Below are the code and all the weights of a small trained network. Each question names an input and a class and asks about switching units off, where a switched-off unit gives its printed mean instead of its output.

import numpy as np


def w(rows, s, z=0):
    codes = np.array(rows[::2]) - 128.0
    scale = np.full(codes.shape[1], s)
    scale[-1] = z or s
    return codes * scale


def norm(h):
    return h / np.sqrt((h * h).mean(-1, keepdims=True) + 1e-5)


def f(y):
    return y / 2 * (1 + np.tanh(0.7978845608 * (y + 0.044715 * y**3)))


def log_softmax(a):
    a = a - a.max(-1, keepdims=True)
    return a - np.log(np.exp(a).sum(-1, keepdims=True))


def net(x, mask):
    res = np.array(x, float).reshape(1, 6) / 4 @ E
    u = 0
    for l in range(2):
        y = f(norm(res) @ A[l][:, :-1].T + A[l][:, -1])
        res = res + np.where(mask[u : u + 4], y, B[l][:, -1]) @ B[l][:, :-1]
        u += 4
    return log_softmax(norm(res)[-1] @ U[:, :-1].T + U[:, -1])


A, B = {}, {}
E = w([
[149,40,175,78,148,57,80,231,148,231],'x0',
[61,240,67,86,92,151,169,179,115,184],'x1',
[188,82,59,59,129,118,63,135,240,170],'x2',
[182,172,203,78,181,254,41,135,68,72],'x3',
[219,124,103,178,40,94,183,140,195,94],'x4',
[90,12,66,195,171,115,204,121,76,170],'x5',
],0.0051)
A[0] = w([
[163,95,24,184,124,66,181,122,109,53,11],'L0N0',
[98,57,142,51,254,185,144,172,64,175,71],'L0N1',
[108,51,130,164,85,124,107,114,144,73,52],'L0N2',
[98,172,142,196,115,100,178,146,100,144,164],'L0N3',
],0.0062,0.0012)
B[0] = w([
[149,69,68,181,143,167,158,74,165,162,199],'L0N0',
[11,14,165,94,173,205,28,33,121,178,253],'L0N1',
[254,134,63,215,165,94,113,96,139,80,148],'L0N2',
[146,71,124,104,214,66,192,164,89,147,198],'L0N3',
],0.0097,0.0039)
A[1] = w([
[70,71,143,212,103,151,255,95,165,97,3],'L1N0',
[64,112,182,150,156,127,205,149,40,86,128],'L1N1',
[190,109,173,95,112,129,62,117,145,37,110],'L1N2',
[115,128,91,138,187,100,137,131,49,162,38],'L1N3',
],0.0066,0.0031)
B[1] = w([
[143,141,101,195,190,254,185,174,134,83,236],'L1N0',
[143,175,172,135,135,48,188,181,70,213,253],'L1N1',
[145,147,217,93,62,149,117,168,182,90,244],'L1N2',
[132,206,241,147,109,180,35,176,169,119,160],'L1N3',
],0.008,0.0029)
U = w([
[47,62,144,98,159,165,73,76,100,162,249],'0',
[155,90,35,224,159,155,248,92,133,117,121],'1',
[105,125,27,78,89,44,163,165,179,185,85],'2',
[105,212,82,100,60,158,150,64,112,72,105],'3',
[201,91,112,174,88,93,110,56,168,104,31],'4',
[97,189,174,152,162,88,204,157,38,168,137],'5',
[191,143,203,79,71,152,109,171,171,49,35],'6',
],0.012,0.002)

Each question gives the input, the list of numbers given to net, and the class t.
The units are the neurons (one row each of A and B). Each row of codes is followed by its name. A weight is (code - 128) times the scale printed after its matrix; where a second scale follows, it is the last column's (A, B and U).
mask holds one flag per neuron, layer by layer. A switched-off neuron (its flag False) gives its mean, the last column of its row in B, instead of its output. The means were averaged over made-up inputs and are rounded, as every weight is.
A unit's drop is (log p(t) with every unit on - log p(t) with that unit switched off) / (log p(t) with every unit on - log p(t) with every unit switched off).
The circuit of an input: a set's keep is (log p(t) with only the set's units on - log p(t) with every unit switched off) / (log p(t) with every unit on - log p(t) with every unit switched off). Starting from all 8 units, units are removed one at a time, each time the one whose removal leaves the highest keep (on an exact tie, the one counted first), for as long as the keep stays at least 0.8.
circuit, biggest first: the units of the circuit, biggest drop first
unit that matters most: the unit with the biggest drop
top k neurons: the k neurons with the biggest drops, biggest first
k most important neurons of layer l: the k neurons of layer l with the biggest drops, biggest first
drop when u is switched off: that unit's drop, to one decimal
input [-6,6,1,2,-3,2], class 5: circuit, biggest first => [L1N1; L0N1; L0N0]
input [-3,-1,-5,6,-1,2], class 5: circuit, biggest first => [L1N1]
input [5,4,8,-5,-4,6], class 0: top 2 neurons => [L0N1; L1N1]
input [-4,0,-2,4,-2,-5], class 6: top 3 neurons => [L1N2; L0N1; L0N0]
input [-3,8,-5,-4,8,-7], class 5: top 2 neurons => [L0N3; L0N2]
input [-1,8,3,-7,4,2], class 1: circuit, biggest first => [L0N0; L1N0]
input [-7,-4,-4,-5,-8,1], class 5: top 2 neurons => [L1N1; L1N3]
input [-3,-3,-1,-1,-1,-2], class 4: top 4 neurons => [L0N2; L1N2; L0N3; L1N1]
input [1,-7,-4,-1,3,-1], class 1: 2 most important neurons of layer 0 => [L0N0; L0N1]
input [-6,-5,-2,-4,1,-6], class 1: 2 most important neurons of layer 1 => [L1N0; L1N3]
input [0,0,8,-8,-2,5], class 1: drop when L0N1 is switched off => 0.1
input [-6,-7,1,0,-3,-1], class 4: drop when L0N2 is switched off => 0.7
input [4,5,2,-8,4,8], class 1: drop when L0N0 is switched off => 0.2
input [3,-1,2,1,-2,-5], class 6: drop when L0N3 is switched off => 0.1
input [-5,-3,2,-6,-1,-5], class 1: unit that matters most => L0N0
